Rows, each followed by one of two labels for a hidden trait (new trait and labels in each part)
In the rows, 128 means zero.
[128 121 134 187 139 136 136 137 110 127 120 137 110 134 134 105 161 137
 132 124]  H
[126 162 105  44 144 115 132 139 118 116 116 133 226 126 113 108 107  49
 167 109]  H
[150 135 135 194 105 133 117 164 118 147 133 129  77 175 116 123 112 168
 126 111]  Z
[121 149 104 159 102 143  72 204 124 126 128 122  85 145 148 139  82 139
 124 100]  Z
[133 126 142 200 128 122 133 121 122 130 117 141 100 118 145  96 165 154
 137 132]  H
[141 102 152 207 133 136 173 115 101 136 126 137  93 165 114 107 179 156
 112 136]  H
[129 138 135 188 116 120 100 133 139 129 118 140  89  86 172 105 148 165
 145 132]  H
[133 138 124 178 128 137 129 144 104 118 115 144 127  92 178 103 160 134
 144 131]  H
[131 119 141 165 140 126 155 118 116 130 126 134 127 149 114 108 152 140
 131 129]  H
[161 122 164 162 133 104 197 110 109 154 125 132 138 250  34  83 146 120
 131 109]  H
[154 118 139 148 107 142 177 114  84 130 128 133 127 130 149 137 147 137
 100 145]  H
[143 119 149 129 128 122 177 111 100 138 131 129 138 200  86 110 132 123
 121 124]  H
[158 110 164 203 117 118 144 120 136 163 143 126  61 214  67 116 130 191
 118 121]  H
[158 137 143 145  99 121 145 134 109 145 135 129 112 189 109 120 104 149
 126 118]  Z
[133 131 133 105 150 114 163 127 121 134 121 128 175 199  55 101 131  79
 141 106]  H
[128 179  76  99 102 156  77 226  94 109 117 128 151 106 189 148  68  82
 138  96]  Z
[117  95 140 153 141 140 183 148 101 137 128 114 109 255  22 124 136  93
  83 100]  Z
[154 125 149 146 128 114 137 120 142 156 143 125 106 195  67 121 115 156
 135 118]  H
[155 108 149 183 116 143 184 107  86 137 127 135 105 139 143 128 171 156
  99 149]  H
[ 65 110  94 174 185 161  91 220 134 108 110 121 107 185  71 116 150  72
 123  83]  H
[112 132 113 222 139 151 120 180  95 108  97 146 110  97 178  93 183 117
 134 119]  H
[156 179 101 129  77 137  93 223 103 139 126 123 122 190 128 136  48 114
 136  80]  Z
[146 126 142 165 123 124 116 136 140 151 140 125  87 166  92 125 113 165
 132 117]  Z
[137 121 151 153 135 110 135 103 142 142 134 131 110 150  98 109 138 155
 137 130]  H
[151 125 156 138 128 102 177  91 121 144 127 134 144 188  81  96 142 127
 136 130]  H
[171 114 172 184  88 115 191 109  96 160 139 126  85 254  68 113 122 177
  95 123]  Z
[136 119 146 159 137 119 151 109 122 134 129 134 121 157 106 105 152 145
 132 130]  H
[118 154 112 110 116 116  60 137 161 120 128 130 120  56 181 132  93 147
 158 129]  Z
[120 120 115 188 138 157 127 191 101 124 118 130 104 162 120 125 146 117
 116 108]  Z
[147 139 124 204  95 148 113 186  99 136 124 133  74 161 156 128 121 159
 117 115]  Z
[159 110 157 255  92 145 143 164 100 156 130 133  11 200 113 116 149 208
  92 122]  Z
[150 133 140 150  99 127 150 164 104 147 132 122 103 237  72 123  95 131
 109  99]  Z
[161 125 169 187 100  96 118  79 158 160 144 133  61 135 125 114 123 219
 138 145]  H
[147 157 115 112 116 125 101 159 130 136 133 128 139 142 128 131  89 130
 152 109]  H
[148 146 122 178  81 145 127 206  92 143 127 122  79 223 101 135  83 131
 102  91]  Z
[168 120 161 221  98 123 140 147 125 170 142 125  41 237  60 119 114 197
 112 109]  Z
[139 131 128 186 123 142 130 154 104 131 123 138 105 138 142 116 140 146
 130 122]  Z
[135 136 134 163 128 120 110 121 138 133 128 135 110 112 138 111 135 160
 146 129]  H
[139 115 155 148 141 101 140  85 155 150 134 128 113 170  72 108 141 146
 137 130]  H
[170 129 159 181  95 115 154 131 116 161 142 127  80 229  74 117 105 171
 118 114]  Z
[135 121 128 213 131 152 140 161  94 128 118 141  96 129 151 111 168 146
 124 124]  H
[169 155 129 184  76 130 117 204 109 160 134 121  72 242  83 129  68 150
 118  85]  Z
[140 162  99 134 107 145  98 196 106 122 122 131 134 123 161 133  90 115
 141 103]  Z
[162 132 144 214  89 137 135 168 101 152 131 130  61 207 113 123 116 176
 109 113]  Z
[165 107 170 225 111 124 173 107 105 154 137 136  65 186 102 108 157 194
 111 136]  Z
[108 116 124 214 149 143 131 163 111 118 106 139  97 136 129  95 184 123
 127 116]  H
[172 154 140 124 104 109 111 111 144 155 145 131 122 132 123 129  94 175
 157 128]  H
[148 137 132 147 100 132 140 162 102 141 129 126 108 203 106 125 100 131
 116 108]  Z
[119 148 112 203 105 147  78 193 107 116 116 138  77 105 194 117 119 151
 134 114]  Z
[136 163 106 155  86 143  71 196 114 124 127 130  89 112 187 137  80 150
 133 109]  Z
[136 146 114 122 107 136 128 193 103 136 126 118 127 221  86 130  80  98
 117  89]  Z
[137 121 147 177 129 119 130 118 135 139 129 135  96 139 122 105 149 164
 136 128]  H
[122 144 116 173 109 137  78 177 129 127 128 129  81 131 158 128 104 154
 134 110]  Z
[169 163 133 103  97 107 126 116 118 141 138 135 161 131 148 121  88 146
 156 124]  H
[141 133 139 118 134 110 117 107 151 141 136 129 128 141 105 120 119 151
 148 126]  H
[119 157  89 139 127 158  89 204 100 108 114 135 141  88 184 131 117 102
 144 108]  Z
[130 109 141 129 138 132 189 127  92 131 126 125 149 224  64 117 140  97
 104 117]  H
[114 140 121 142 133 119 104 127 140 120 111 138 134  68 168 106 154 123
 150 132]  H
[114 106 139 176 156 130 130 140 141 137 129 125  93 186  69 111 150 136
 124 113]  H
[168 148 139 123 115 109 142 134 124 157 134 127 139 212  63 114 100 128
 147 103]  H
[160 142 144 130 111 108 150 120 121 148 135 129 138 193  89 113 103 136
 139 115]  H
[141 107 137 216 116 155 157 167  95 138 125 130  68 186 110 127 151 147
  93 120]  Z
[156 120 160 153 119 114 173  93 108 143 134 135 125 173 108 107 142 157
 127 138]  H
[141 131 148 165 114 108 100 107 161 146 137 130  79 119 133 119 125 188
 139 135]  H
[141 121 137 151 113 139 163 145  96 135 129 127 113 183 105 129 128 129
 104 121]  Z
[123 107 142 191 150 136 153 131 114 132 123 134 105 172  97 104 168 133
 123 123]  H
[158 130 157 221  99 111 128 107 127 145 128 144  72 116 165  97 152 201
 141 141]  H
[138 133 123 178 123 143 126 161 104 129 125 135 108 144 142 119 134 141
 131 115]  Z
[128 113 145 126 155 115 178 124 119 139 123 126 154 233  33  98 144 100
 126 105]  H
[113 136 113 201 137 142 108 173 110 112 102 144 116  92 172  96 171 118
 143 118]  H
[137 136 140 209  93 124  92 147 135 139 133 132  49 141 158 119 112 195
 127 124]  Z
[124 132 129 233 126 138 119 160 108 121 106 148  85 108 172  90 177 150
 137 123]  H
[153 122 149 207 109 126 123 147 134 158 140 126  59 197  89 122 117 187
 123 115]  Z
[138 119 155 164 127 106 122  96 161 148 136 129  88 146 100 113 137 176
 137 132]  H
[122 108 154 136 148 101 170  92 144 139 120 128 134 190  53  95 162 112
 126 124]  H
[151 156 116 141 101 131 108 184 116 143 131 125 114 185 106 130  78 128
 135  95]  Z
[142 132 137 177 122 131 117 151 123 141 132 131  97 159 120 119 123 157
 133 116]  H
[138 103 140 181 124 150 179 132  90 133 126 129 105 166 116 132 160 134
  92 134]  H
[137 130 148 170 111 107 102 103 162 141 129 133  78 103 145 115 136 183
 138 140]  H
[ 95 141  90 186 156 161  97 211 101  98  97 141 130  91 171 103 164  88
 145 104]  H
[154 117 160 175 123 113 146 107 136 159 142 128  86 201  75 114 129 180
 127 125]  H
[134 150 103 128 103 148 118 196  95 126 121 124 126 169 131 139  90  98
 116  99]  Z
[156 150 123 161  85 137 121 201 102 147 128 122  90 229  91 129  78 130
 115  87]  Z
[138 136 118 180 111 142 105 216 119 149 128 117  78 244  55 128  89 127
 114  79]  Z
